Below are the code and all the weights of a small trained network. Each question names an input and a class and asks about switching units off, where a switched-off unit gives its printed mean instead of its output.

import numpy as np


def w(rows, s, z=0):
    codes = np.array(rows[::2]) - 128.0
    scale = np.full(codes.shape[1], s)
    scale[-1] = z or s
    return codes * scale


def norm(h):
    return h / np.sqrt((h * h).mean(-1, keepdims=True) + 1e-5)


def f(y):
    return np.maximum(y, 0)


def log_softmax(a):
    a = a - a.max(-1, keepdims=True)
    return a - np.log(np.exp(a).sum(-1, keepdims=True))


def net(x, mask):
    res = np.array(x, float).reshape(1, 5) / 4 @ E
    u = 0
    for l in range(2):
        y = f(norm(res) @ A[l][:, :-1].T + A[l][:, -1])
        res = res + np.where(mask[u : u + 15], y, B[l][:, -1]) @ B[l][:, :-1]
        u += 15
    return log_softmax(norm(res)[-1] @ U[:, :-1].T + U[:, -1])


A, B = {}, {}
E = w([
[126,250,89,42,172],'x0',
[125,127,127,127,128],'x1',
[152,181,179,104,40],'x2',
[127,128,128,128,128],'x3',
[188,133,2,190,89],'x4',
],0.0045)
A[0] = w([
[145,25,150,207,137,130],'0.n1',
[135,142,169,233,56,132],'0.n2',
[89,125,226,77,116,131],'0.n3',
[148,94,230,158,151,2],'0.n4',
[101,98,166,101,192,157],'0.n5',
[129,90,160,189,81,107],'0.n6',
[125,105,166,96,161,142],'0.n7',
[119,151,82,167,111,177],'0.n8',
[174,152,194,96,70,105],'0.n9',
[139,136,87,153,49,119],'0.n10',
[104,143,78,92,92,102],'0.n11',
[172,119,200,200,51,102],'0.n12',
[157,124,130,63,70,110],'0.n13',
[96,154,118,104,8,85],'0.n14',
[160,122,70,194,128,87],'0.n15',
],0.012,0.0058)
B[0] = w([
[154,155,129,242,135,254],'0.n1',
[112,118,161,73,140,213],'0.n2',
[77,117,68,120,110,214],'0.n3',
[120,181,116,193,9,168],'0.n4',
[193,165,159,67,146,192],'0.n5',
[100,134,109,55,152,200],'0.n6',
[208,139,166,124,122,172],'0.n7',
[135,89,148,155,156,198],'0.n8',
[76,126,114,157,136,189],'0.n9',
[126,122,218,128,118,196],'0.n10',
[168,118,108,141,134,162],'0.n11',
[103,90,146,49,104,211],'0.n12',
[98,134,158,142,135,166],'0.n13',
[162,130,173,151,138,183],'0.n14',
[57,110,115,107,118,197],'0.n15',
],0.011,0.0084)
A[1] = w([
[124,223,220,26,183,95],'1.n1',
[66,132,194,91,181,132],'1.n2',
[1,87,169,131,137,137],'1.n3',
[222,143,101,176,62,13],'1.n4',
[176,33,40,162,187,147],'1.n5',
[123,97,83,126,241,167],'1.n6',
[37,160,119,106,154,4],'1.n7',
[182,81,56,97,42,192],'1.n8',
[202,218,113,219,133,140],'1.n9',
[168,190,25,109,55,129],'1.n10',
[50,168,186,127,132,144],'1.n11',
[159,65,107,83,191,139],'1.n12',
[222,76,146,84,173,66],'1.n13',
[232,170,253,137,120,109],'1.n14',
[210,85,203,35,159,35],'1.n15',
],0.0079,0.0026)
B[1] = w([
[166,103,70,203,103,237],'1.n1',
[161,165,82,164,121,213],'1.n2',
[180,156,90,91,139,255],'1.n3',
[196,141,173,213,178,156],'1.n4',
[59,117,108,77,167,183],'1.n5',
[117,83,117,47,148,179],'1.n6',
[134,215,50,204,96,156],'1.n7',
[97,119,163,141,193,143],'1.n8',
[93,119,186,179,50,210],'1.n9',
[124,71,168,139,187,160],'1.n10',
[101,119,53,174,164,221],'1.n11',
[112,151,91,2,155,158],'1.n12',
[121,151,93,119,144,157],'1.n13',
[212,155,149,147,149,235],'1.n14',
[144,135,169,75,105,182],'1.n15',
],0.007,0.0063)
U = w([
[210,147,206,231,121,179],'0',
[51,38,116,222,179,138],'1',
[226,171,87,64,173,123],'2',
[82,59,64,29,233,2],'3',
[16,144,123,77,35,178],'4',
[104,35,232,64,119,106],'5',
[106,195,4,167,120,84],'6',
],0.019,0.0028)

Each question gives the input, the list of numbers given to net, and the class t.
The units are the neurons (one row each of A and B). Each row of codes is followed by its name. A weight is (code - 128) times the scale printed after its matrix; where a second scale follows, it is the last column's (A, B and U).
mask holds one flag per neuron, layer by layer. A switched-off neuron (its flag False) gives its mean, the last column of its row in B, instead of its output. The means were averaged over made-up inputs and are rounded, as every weight is.
A unit's drop is (log p(t) with every unit on - log p(t) with that unit switched off) / (log p(t) with every unit on - log p(t) with every unit switched off).
The circuit of an input: a set's keep is (log p(t) with only the set's units on - log p(t) with every unit switched off) / (log p(t) with every unit on - log p(t) with every unit switched off). Starting from the 12 units with the biggest drops (on a tie, the unit counted first), units are removed one at a time, each time the one whose removal leaves the highest keep (on an exact tie, the one counted first), for as long as the keep stays at least 0.8.
units of the circuit, in order: the units of the circuit, biggest drop first
k most important neurons: the k neurons with the biggest drops, biggest first
k most important neurons of layer l: the k neurons of layer l with the biggest drops, biggest first
drop when u is switched off: that unit's drop, to one decimal
input [2,2,-5,0,-7], class 2: units of the circuit, in order : 0.n5
input [8,-5,5,-2,0], class 6: 2 most important neurons : 0.n1, 0.n7
input [7,-1,-2,-2,7], class 3: units of the circuit, in order : 0.n1, 0.n4
input [7,-4,2,1,2], class 0: 4 most important neurons : 0.n3, 0.n6, 0.n12, 0.n15
input [3,-5,2,-5,7], class 0: 2 most important neurons : 0.n10, 0.n6
input [0,6,-5,-7,8], class 1: 4 most important neurons : 0.n6, 0.n12, 0.n2, 0.n5
input [-7,-6,2,-3,-1], class 4: 2 most important neurons : 0.n12, 0.n6
input [-7,-1,0,-5,5], class 1: 2 most important neurons : 0.n1, 0.n5
input [-5,5,0,8,-7], class 0: 3 most important neurons : 0.n7, 0.n1, 0.n15
input [1,0,2,4,8], class 0: 2 most important neurons : 0.n10, 0.n3
input [-8,1,3,0,1], class 5: 2 most important neurons : 0.n12, 0.n3
input [6,-7,-6,7,1], class 3: 2 most important neurons : 0.n1, 0.n10
input [0,-1,3,6,-4], class 4: 2 most important neurons of layer 0 : 0.n3, 0.n4
input [-7,-3,4,-2,5], class 5: units of the circuit, in order : 0.n12
input [-3,-4,-2,-1,5], class 1: 2 most important neurons of layer 0 : 0.n1, 0.n15
input [-4,-3,1,2,-2], class 4: 3 most important neurons : 0.n4, 0.n12, 0.n6
input [6,-7,-1,8,2], class 3: 3 most important neurons : 0.n1, 0.n4, 0.n10
input [0,-6,1,3,3], class 5: 3 most important neurons of layer 0 : 0.n10, 0.n1, 0.n15
input [-7,8,-8,-1,0], class 0: 2 most important neurons : 0.n1, 0.n3
input [-5,-8,2,-1,4], class 5: 2 most important neurons of layer 0 : 0.n12, 0.n10
input [7,-8,5,5,0], class 6: 2 most important neurons of layer 0 : 0.n1, 0.n7
input [6,5,-1,-7,1], class 3: 3 most important neurons of layer 0 : 0.n1, 0.n4, 0.n10
input [7,1,2,0,5], class 0: 2 most important neurons of layer 0 : 0.n12, 0.n6
input [3,-4,7,7,0], class 6: most important neuron of layer 0 : 0.n9
input [6,-2,7,-5,-8], class 6: drop when 0.n3 is switched off : 0.3
